Below is a small trained network, with its code and all its weights. Each question gives an input and a class and asks what happens when units are switched off, that is, made to give their printed mean instead of their output.

import numpy as np


def w(rows, s, z=0):
    codes = np.array(rows[::2]) - 128.0
    scale = np.full(codes.shape[1], s)
    scale[-1] = z or s
    return codes * scale


def norm(h):
    return h / np.sqrt((h * h).mean(-1, keepdims=True) + 1e-5)


def f(y):
    return np.maximum(y, 0)


def log_softmax(a):
    a = a - a.max(-1, keepdims=True)
    return a - np.log(np.exp(a).sum(-1, keepdims=True))


def net(x, mask):
    res = np.array(x, float).reshape(1, 5) / 4 @ E
    u = 0
    for l in range(2):
        y = f(norm(res) @ A[l][:, :-1].T + A[l][:, -1])
        res = res + np.where(mask[u : u + 5], y, B[l][:, -1]) @ B[l][:, :-1]
        u += 5
    return log_softmax(norm(res)[-1] @ U[:, :-1].T + U[:, -1])


A, B = {}, {}
E = w([
[121,137,78,94,58,92,65,128],'x0',
[68,126,113,250,156,231,143,1],'x1',
[129,146,15,76,104,50,169,53],'x2',
[50,121,114,135,210,125,228,186],'x3',
[97,37,159,71,226,34,164,216],'x4',
],0.0059)
A[0] = w([
[108,167,66,56,87,112,2,191,202],'L0N1',
[115,106,123,119,68,156,146,179,7],'L0N2',
[129,237,209,104,135,202,188,88,192],'L0N3',
[101,90,227,204,144,174,131,148,234],'L0N4',
[117,60,137,89,124,91,146,40,64],'L0N5',
],0.0071,0.0019)
B[0] = w([
[141,156,48,76,146,128,161,137,254],'L0N1',
[111,124,160,163,146,149,91,22,139],'L0N2',
[74,208,168,131,189,133,201,118,206],'L0N3',
[85,254,96,91,109,128,230,52,229],'L0N4',
[68,158,251,168,198,211,107,149,175],'L0N5',
],0.008,0.0059)
A[1] = w([
[234,145,105,115,88,94,109,81,210],'L1N1',
[5,183,76,129,204,224,241,50,243],'L1N2',
[159,83,67,99,123,123,139,146,14],'L1N3',
[160,145,151,2,106,111,154,70,251],'L1N4',
[118,105,115,73,94,103,67,126,55],'L1N5',
],0.0073,0.0019)
B[1] = w([
[36,15,115,11,87,152,90,133,157],'L1N1',
[128,136,217,14,178,173,2,123,250],'L1N2',
[104,220,128,113,102,115,170,148,140],'L1N3',
[172,120,84,83,152,118,91,208,180],'L1N4',
[159,122,71,117,114,154,153,97,141],'L1N5',
],0.0087,0.017)
U = w([
[176,117,52,120,125,108,236,99,5],'0',
[191,103,80,55,126,123,80,192,251],'1',
[166,207,228,54,247,192,28,77,246],'2',
[127,99,86,253,128,109,65,182,5],'3',
],0.0063,0.0019)

Each question gives the input, the list of numbers given to net, and the class t.
The units are the neurons (one row each of A and B). Each row of codes is followed by its name. A weight is (code - 128) times the scale printed after its matrix; where a second scale follows, it is the last column's (A, B and U).
mask holds one flag per neuron, layer by layer. A switched-off neuron (its flag False) gives its mean, the last column of its row in B, instead of its output. The means were averaged over made-up inputs and are rounded, as every weight is.
A unit's drop is (log p(t) with every unit on - log p(t) with that unit switched off) / (log p(t) with every unit on - log p(t) with every unit switched off).
The circuit of an input: a set's keep is (log p(t) with only the set's units on - log p(t) with every unit switched off) / (log p(t) with every unit on - log p(t) with every unit switched off). Starting from all 10 units, units are removed one at a time, each time the one whose removal leaves the highest keep (on an exact tie, the one counted first), for as long as the keep stays at least 0.8.
circuit, biggest first: the units of the circuit, biggest drop first
k most important neurons: the k neurons with the biggest drops, biggest first
drop of u: that unit's drop, to one decimal
input [5,-2,-4,-4,1], class 1: circuit, biggest first -> [L1N2]
input [-8,-6,8,-2,0], class 1: circuit, biggest first -> [L1N2, L0N4, L1N4]
input [4,-6,-1,0,-7], class 1: circuit, biggest first -> [L1N2, L0N4]
input [4,2,6,-4,-1], class 1: circuit, biggest first -> [L0N3, L0N4, L1N2]
input [5,-1,1,-4,-5], class 1: circuit, biggest first -> [L1N2, L0N4]
input [8,-6,-4,2,4], class 0: 2 most important neurons -> [L1N2, L0N1]
input [8,-5,4,5,2], class 0: 3 most important neurons -> [L1N2, L0N4, L0N3]
input [7,-4,-8,-8,6], class 1: drop of L1N2 -> 0.4
input [-5,-7,-3,-3,5], class 1: drop of L1N2 -> 0.7
input [-2,-8,-4,-4,-4], class 1: drop of L0N3 -> 0.0
